Below is a small trained network, with its code and all its weights. Each question gives an input and a target symbol and asks what happens when units are switched off, that is, made to give their printed mean instead of their output.

import numpy as np


def w(rows, s, z=0):
    codes = np.array(rows[::2]) - 128.0
    scale = np.full(codes.shape[1], s)
    scale[-1] = z or s
    return codes * scale


def norm(h):
    return h / np.sqrt((h * h).mean(-1, keepdims=True) + 1e-5)


def f(y):
    return np.maximum(y, 0)


def softmax(a):
    e = np.exp(a - a.max(-1, keepdims=True))
    return e / e.sum(-1, keepdims=True)


def log_softmax(a):
    a = a - a.max(-1, keepdims=True)
    return a - np.log(np.exp(a).sum(-1, keepdims=True))


def net(x, mask):
    ids = ['βγηθπτψ'.index(c) for c in x.split()]
    T = len(ids)
    res = E[ids] + P[:T]
    r = norm(res)
    for j in range(3):
        rows = slice(2 * j, 2 * j + 2)
        q, k, v = (r @ M[0][rows].T for M in (Q, K, V))
        z = softmax(np.where(np.tri(T) > 0, q @ k.T / 2**0.5, -1e9)) @ v
        o = O[0][rows]
        res = res + np.where(mask[j], z, o[:, -1]) @ o[:, :-1]
    y = f(norm(res) @ A[0][:, :-1].T + A[0][:, -1])
    res = res + np.where(mask[3:7], y, B[0][:, -1]) @ B[0][:, :-1]
    return log_softmax(norm(res)[-1] @ U[:, :-1].T + U[:, -1])


Q, K, V, O, A, B = {}, {}, {}, {}, {}, {}
E = w([
[166,123,175,97,183],'β',
[181,155,129,102,132],'γ',
[179,168,239,249,71],'η',
[99,116,88,132,84],'θ',
[83,87,114,130,112],'π',
[171,166,97,113,99],'τ',
[175,148,149,98,156],'ψ',
],0.022)
P = w([
[155,114,121,149,132],'0',
[162,82,156,52,51],'1',
[228,20,91,127,110],'2',
[105,176,166,145,115],'3',
[111,159,43,181,196],'4',
[140,95,187,2,11],'5',
[219,19,95,182,119],'6',
[78,236,189,119,75],'7',
[99,110,102,63,167],'8',
[234,13,96,235,99],'9',
[91,139,162,109,118],'10',
[79,78,98,72,166],'11',
],0.0092)
Q[0] = w([
[128,75,119,150,103],'h0',
[233,155,104,95,148],'h0',
[66,200,108,115,173],'h1',
[123,104,2,47,213],'h1',
[78,147,85,160,166],'h2',
[193,121,71,53,175],'h2',
],0.024)
K[0] = w([
[137,126,137,169,137],'h0',
[105,141,85,107,171],'h0',
[167,73,119,110,116],'h1',
[198,77,78,255,174],'h1',
[152,91,90,98,130],'h2',
[158,107,143,202,129],'h2',
],0.032)
V[0] = w([
[117,190,225,193,76],'h0',
[125,153,172,219,131],'h0',
[236,223,123,144,166],'h1',
[103,47,234,138,239],'h1',
[156,122,249,188,27],'h2',
[132,117,144,40,166],'h2',
],0.017)
O[0] = w([
[130,191,56,201,196,114],'h0',
[133,111,71,198,120,129],'h0',
[104,231,86,144,124,61],'h1',
[186,66,105,148,29,31],'h1',
[173,165,3,247,152,254],'h2',
[139,118,116,90,66,127],'h2',
],0.015,0.0075)
A[0] = w([
[211,45,110,180,16,113],'n0',
[140,161,242,212,172,51],'n1',
[96,214,93,88,130,115],'n2',
[239,140,44,129,7,253],'n3',
],0.016,0.0042)
B[0] = w([
[249,215,24,132,159,230],'n0',
[228,247,239,254,123,161],'n1',
[182,30,63,81,20,197],'n2',
[37,121,234,199,200,253],'n3',
],0.012)
U = w([
[91,227,115,7,173,56],'β',
[93,145,182,133,22,225],'γ',
[194,209,55,6,51,5],'η',
[77,109,182,49,251,197],'θ',
[111,105,68,152,193,127],'π',
[233,184,125,186,82,51],'τ',
[200,7,142,107,120,246],'ψ',
],0.012,0.0027)

Each question gives the input, a string of symbols that net reads in full, and the target symbol t.
The units are the heads (2 rows each of Q, K, V and O) and the neurons (one row each of A and B). Each row of codes is followed by its name. A weight is (code - 128) times the scale printed after its matrix; where a second scale follows, it is the last column's (O, A, B and U).
mask holds one flag per unit, heads first, then neurons. A switched-off unit (its flag False) gives its mean, the last column of its rows in O or B, instead of its output. The means were averaged over made-up inputs and are rounded, as every weight is.
A unit's drop is (log p(t) with every unit on - log p(t) with that unit switched off) / (log p(t) with every unit on - log p(t) with every unit switched off).
The circuit of an input: a set's keep is (log p(t) with only the set's units on - log p(t) with every unit switched off) / (log p(t) with every unit on - log p(t) with every unit switched off). Starting from all 7 units, units are removed one at a time, each time the one whose removal leaves the highest keep (on an exact tie, the one counted first), for as long as the keep stays at least 0.8.
units of the circuit, in order: the units of the circuit, biggest drop first
unit that matters most: the unit with the biggest drop
k most important neurons: the k neurons with the biggest drops, biggest first
drop of u: that unit's drop, to one decimal
input ψ π θ, target γ: most important neuron => (n3)
input π π ψ π β π π, target τ: 2 most important neurons => (n0; n3)
input π π θ π β π γ ψ γ, target η: units of the circuit, in order => (h1; n2)
input π ψ ψ γ, target γ: units of the circuit, in order => (h1; n3; n0; h0)
input β π τ τ γ π γ π π, target η: units of the circuit, in order => (h1; n2)
input ψ θ β τ τ γ β β θ, target τ: units of the circuit, in order => (h1; n0; n3)
input π ψ π ψ θ γ τ β ψ ψ π γ, target γ: units of the circuit, in order => (h1; n3; h0)
input ψ π π θ θ θ π γ π β, target η: 2 most important neurons => (n3; n2)
input β γ τ ψ, target η: units of the circuit, in order => (h1; n2; h2)
input β γ π, target τ: units of the circuit, in order => (h1; n0; n3)
input π η ψ π π π ψ π β, target τ: drop of h1 => 0.5
input γ ψ π ψ, target γ: drop of n2 => 0.2
input π ψ π β, target γ: drop of n2 => 0.1
input π θ γ π π π γ θ β θ ψ ψ, target θ: unit that matters most => h0
